Here is a tiny trained network, its code and every weight. The questions are about switching its units off for an input and a class, where a switched-off unit gives its printed mean instead of its output.

import numpy as np


def w(rows, s, z=0):
    codes = np.array(rows[::2]) - 128.0
    scale = np.full(codes.shape[1], s)
    scale[-1] = z or s
    return codes * scale


def f(y):
    return y / 2 * (1 + np.tanh(0.7978845608 * (y + 0.044715 * y**3)))


def log_softmax(a):
    a = a - a.max(-1, keepdims=True)
    return a - np.log(np.exp(a).sum(-1, keepdims=True))


def net(x, mask):
    res = np.array(x, float).reshape(1, 8) / 4 @ E
    y = f(res @ A[0][:, :-1].T + A[0][:, -1])
    res = res + np.where(mask, y, B[0][:, -1]) @ B[0][:, :-1]
    return log_softmax(res[-1] @ U[:, :-1].T + U[:, -1])


A, B = {}, {}
E = w([
[130,130,126],'x0',
[128,130,130],'x1',
[130,128,128],'x2',
[118,247,170],'x3',
[125,130,126],'x4',
[75,94,255],'x5',
[12,137,87],'x6',
[127,127,126],'x7',
],0.005)
A[0] = w([
[145,149,77,152],'neuron 1',
[131,75,109,72],'neuron 2',
[174,166,42,82],'neuron 3',
[92,93,235,88],'neuron 4',
[44,130,92,109],'neuron 5',
[244,118,171,91],'neuron 6',
[50,127,100,88],'neuron 7',
[64,127,105,90],'neuron 8',
[128,124,120,253],'neuron 9',
[132,22,94,85],'neuron 10',
[123,112,128,71],'neuron 11',
[127,253,157,98],'neuron 12',
[130,128,127,34],'neuron 13',
],0.012,0.0063)
B[0] = w([
[82,123,116,179],'neuron 1',
[178,122,97,118],'neuron 2',
[61,154,35,181],'neuron 3',
[62,144,4,180],'neuron 4',
[157,192,169,163],'neuron 5',
[157,242,168,188],'neuron 6',
[165,197,148,144],'neuron 7',
[158,182,142,134],'neuron 8',
[84,83,201,255],'neuron 9',
[214,70,100,162],'neuron 10',
[155,142,92,102],'neuron 11',
[222,35,96,196],'neuron 12',
[170,169,58,95],'neuron 13',
],0.033,0.0049)
U = w([
[83,73,184,253],'0',
[40,125,39,73],'1',
[253,24,130,65],'2',
[78,86,212,175],'3',
[163,230,213,61],'4',
],0.005,0.006)

Each question gives the input, the list of numbers given to net, and the class t.
The units are the neurons (one row each of A and B). Each row of codes is followed by its name. A weight is (code - 128) times the scale printed after its matrix; where a second scale follows, it is the last column's (A, B and U).
mask holds one flag per neuron, in row order. A switched-off neuron (its flag False) gives its mean, the last column of its row in B, instead of its output. The means were averaged over made-up inputs and are rounded, as every weight is.
A unit's drop is (log p(t) with every unit on - log p(t) with that unit switched off) / (log p(t) with every unit on - log p(t) with every unit switched off).
The circuit of an input: a set's keep is (log p(t) with only the set's units on - log p(t) with every unit switched off) / (log p(t) with every unit on - log p(t) with every unit switched off). Starting from the 12 units with the biggest drops (on a tie, the unit counted first), units are removed one at a time, each time the one whose removal leaves the highest keep (on an exact tie, the one counted first), for as long as the keep stays at least 0.8.
circuit, biggest first: the units of the circuit, biggest drop first
most important unit: the unit with the biggest drop
k most important neurons: the k neurons with the biggest drops, biggest first
drop when u is switched off: that unit's drop, to one decimal
input [0,3,7,3,8,-4,8,-2], class 4: circuit, biggest first => neuron 5; neuron 7
input [1,-5,-8,1,4,7,5,-5], class 1: 2 most important neurons => neuron 4; neuron 6
input [3,-6,-5,-5,-7,1,-8,0], class 4: 2 most important neurons => neuron 6; neuron 12
input [-2,-4,-3,-2,-2,3,7,-5], class 4: 4 most important neurons => neuron 5; neuron 7; neuron 8; neuron 12
input [1,8,0,-8,-5,4,-6,3], class 2: circuit, biggest first => neuron 10
input [5,0,1,4,3,3,6,7], class 4: 3 most important neurons => neuron 5; neuron 7; neuron 8
input [-2,-1,4,7,-1,5,0,5], class 2: 3 most important neurons => neuron 12; neuron 3; neuron 1
input [-4,-3,6,1,-5,-8,-8,5], class 1: 3 most important neurons => neuron 3; neuron 1; neuron 5
input [-2,-8,4,8,-8,4,8,3], class 2: 2 most important neurons => neuron 12; neuron 6
input [-1,1,-7,-6,3,4,-1,-3], class 2: 3 most important neurons => neuron 10; neuron 3; neuron 1
input [7,2,-7,-8,-4,8,-7,-1], class 1: 2 most important neurons => neuron 4; neuron 12
input [1,-3,7,3,3,6,7,3], class 4: 4 most important neurons => neuron 5; neuron 7; neuron 8; neuron 3
input [3,2,4,4,6,8,7,-3], class 1: 2 most important neurons => neuron 4; neuron 6
input [-5,-4,-8,-2,1,-5,7,8], class 4: 3 most important neurons => neuron 5; neuron 7; neuron 8
input [-1,-3,-2,-5,6,3,-8,0], class 4: 2 most important neurons => neuron 6; neuron 12
input [-4,8,-4,6,5,-8,-6,-6], class 1: most important unit => neuron 3
input [0,2,-4,0,-3,-3,6,-2], class 4: drop when neuron 4 is switched off => 0.2
input [6,-1,-2,8,4,1,-8,1], class 2: drop when neuron 12 is switched off => 2.1
input [1,2,4,8,-3,-6,-3,8], class 2: drop when neuron 12 is switched off => 2.2
input [-2,4,2,-3,5,-7,-3,-6], class 1: circuit, biggest first => neuron 3
